Here is a tiny trained network, its code and every weight. The questions are about switching its units off for an input and a class, where a switched-off unit gives its printed mean instead of its output.

import numpy as np


def w(rows, s, z=0):
    codes = np.array(rows[::2]) - 128.0
    scale = np.full(codes.shape[1], s)
    scale[-1] = z or s
    return codes * scale


def norm(h):
    return h / np.sqrt((h * h).mean(-1, keepdims=True) + 1e-5)


def f(y):
    return y / 2 * (1 + np.tanh(0.7978845608 * (y + 0.044715 * y**3)))


def log_softmax(a):
    a = a - a.max(-1, keepdims=True)
    return a - np.log(np.exp(a).sum(-1, keepdims=True))


def net(x, mask):
    res = np.array(x, float).reshape(1, 2) / 4 @ E
    u = 0
    for l in range(2):
        y = f(norm(res) @ A[l][:, :-1].T + A[l][:, -1])
        res = res + np.where(mask[u : u + 5], y, B[l][:, -1]) @ B[l][:, :-1]
        u += 5
    return log_softmax(norm(res)[-1] @ U[:, :-1].T + U[:, -1])


A, B = {}, {}
E = w([
[137,128,95,128,149,113,71,135,82,248],'x0',
[187,57,195,163,89,180,85,94,164,86],'x1',
],0.011)
A[0] = w([
[88,197,170,122,151,115,143,154,131,138,1],'L0N0',
[130,65,75,114,158,158,16,102,143,176,6],'L0N1',
[157,92,145,136,156,175,1,154,128,148,112],'L0N2',
[169,62,130,48,126,146,49,148,41,212,66],'L0N3',
[157,188,99,138,140,98,7,133,220,176,214],'L0N4',
],0.0073,0.0028)
B[0] = w([
[145,149,116,5,28,64,177,155,146,146,143],'L0N0',
[91,116,231,151,124,154,25,133,104,163,206],'L0N1',
[119,91,104,106,69,91,167,162,175,123,222],'L0N2',
[132,60,190,113,149,154,48,78,56,120,255],'L0N3',
[64,128,151,117,141,137,149,75,93,66,211],'L0N4',
],0.011,0.0072)
A[1] = w([
[122,64,142,116,88,93,87,109,114,213,153],'L1N0',
[134,255,60,90,63,44,114,210,146,72,89],'L1N1',
[136,62,143,68,95,194,153,82,116,76,252],'L1N2',
[86,220,113,64,214,122,102,46,78,103,105],'L1N3',
[143,232,57,134,122,83,193,71,215,126,191],'L1N4',
],0.0075,0.0037)
B[1] = w([
[171,151,133,154,158,134,170,76,210,147,212],'L1N0',
[130,123,60,88,103,37,9,64,182,90,211],'L1N1',
[132,159,74,131,123,112,152,183,105,152,254],'L1N2',
[117,208,50,97,176,175,187,156,146,95,191],'L1N3',
[164,78,185,137,95,125,87,64,102,139,205],'L1N4',
],0.014,0.0086)
U = w([
[122,152,137,118,201,183,113,94,58,167,108],'0',
[85,212,48,82,204,135,205,184,141,140,141],'1',
[101,160,164,132,127,91,151,175,136,120,1],'2',
[112,40,223,145,134,135,47,109,98,176,118],'3',
[146,151,46,78,65,30,78,96,167,63,152],'4',
[202,100,121,172,45,128,232,250,155,52,161],'5',
[178,116,157,159,101,156,133,115,203,159,119],'6',
],0.015,0.0074)

Each question gives the input, the list of numbers given to net, and the class t.
The units are the neurons (one row each of A and B). Each row of codes is followed by its name. A weight is (code - 128) times the scale printed after its matrix; where a second scale follows, it is the last column's (A, B and U).
mask holds one flag per neuron, layer by layer. A switched-off neuron (its flag False) gives its mean, the last column of its row in B, instead of its output. The means were averaged over made-up inputs and are rounded, as every weight is.
A unit's drop is (log p(t) with every unit on - log p(t) with that unit switched off) / (log p(t) with every unit on - log p(t) with every unit switched off).
The circuit of an input: a set's keep is (log p(t) with only the set's units on - log p(t) with every unit switched off) / (log p(t) with every unit on - log p(t) with every unit switched off). Starting from all 10 units, units are removed one at a time, each time the one whose removal leaves the highest keep (on an exact tie, the one counted first), for as long as the keep stays at least 0.8.
units of the circuit, in order: the units of the circuit, biggest drop first
top k neurons: the k neurons with the biggest drops, biggest first
top k neurons in layer l: the k neurons of layer l with the biggest drops, biggest first
drop when u is switched off: that unit's drop, to one decimal
input [-1,7], class 5: top neuron in layer 1	[L1N1]
input [1,4], class 6: top 4 neurons	[L1N0; L0N1; L1N3; L1N1]
input [0,0], class 0: top 3 neurons	[L0N2; L0N0; L0N4]
input [1,3], class 6: units of the circuit, in order	[L1N0; L1N1]
input [3,-6], class 1: top 2 neurons	[L0N2; L1N3]
input [6,-3], class 0: top 2 neurons in layer 0	[L0N3; L0N1]
input [6,-6], class 1: top 2 neurons	[L1N3; L1N4]
input [4,0], class 3: top 3 neurons in layer 0	[L0N1; L0N2; L0N3]
input [2,7], class 6: top 3 neurons in layer 1	[L1N0; L1N4; L1N1]
input [-4,0], class 5: top 2 neurons in layer 0	[L0N0; L0N2]
input [-5,3], class 5: drop when L1N1 is switched off	0.3
input [-5,4], class 5: drop when L1N1 is switched off	0.2
input [-2,4], class 5: drop when L1N1 is switched off	0.2
input [5,-5], class 1: drop when L1N3 is switched off	0.7
input [-5,2], class 5: units of the circuit, in order	[L1N1]
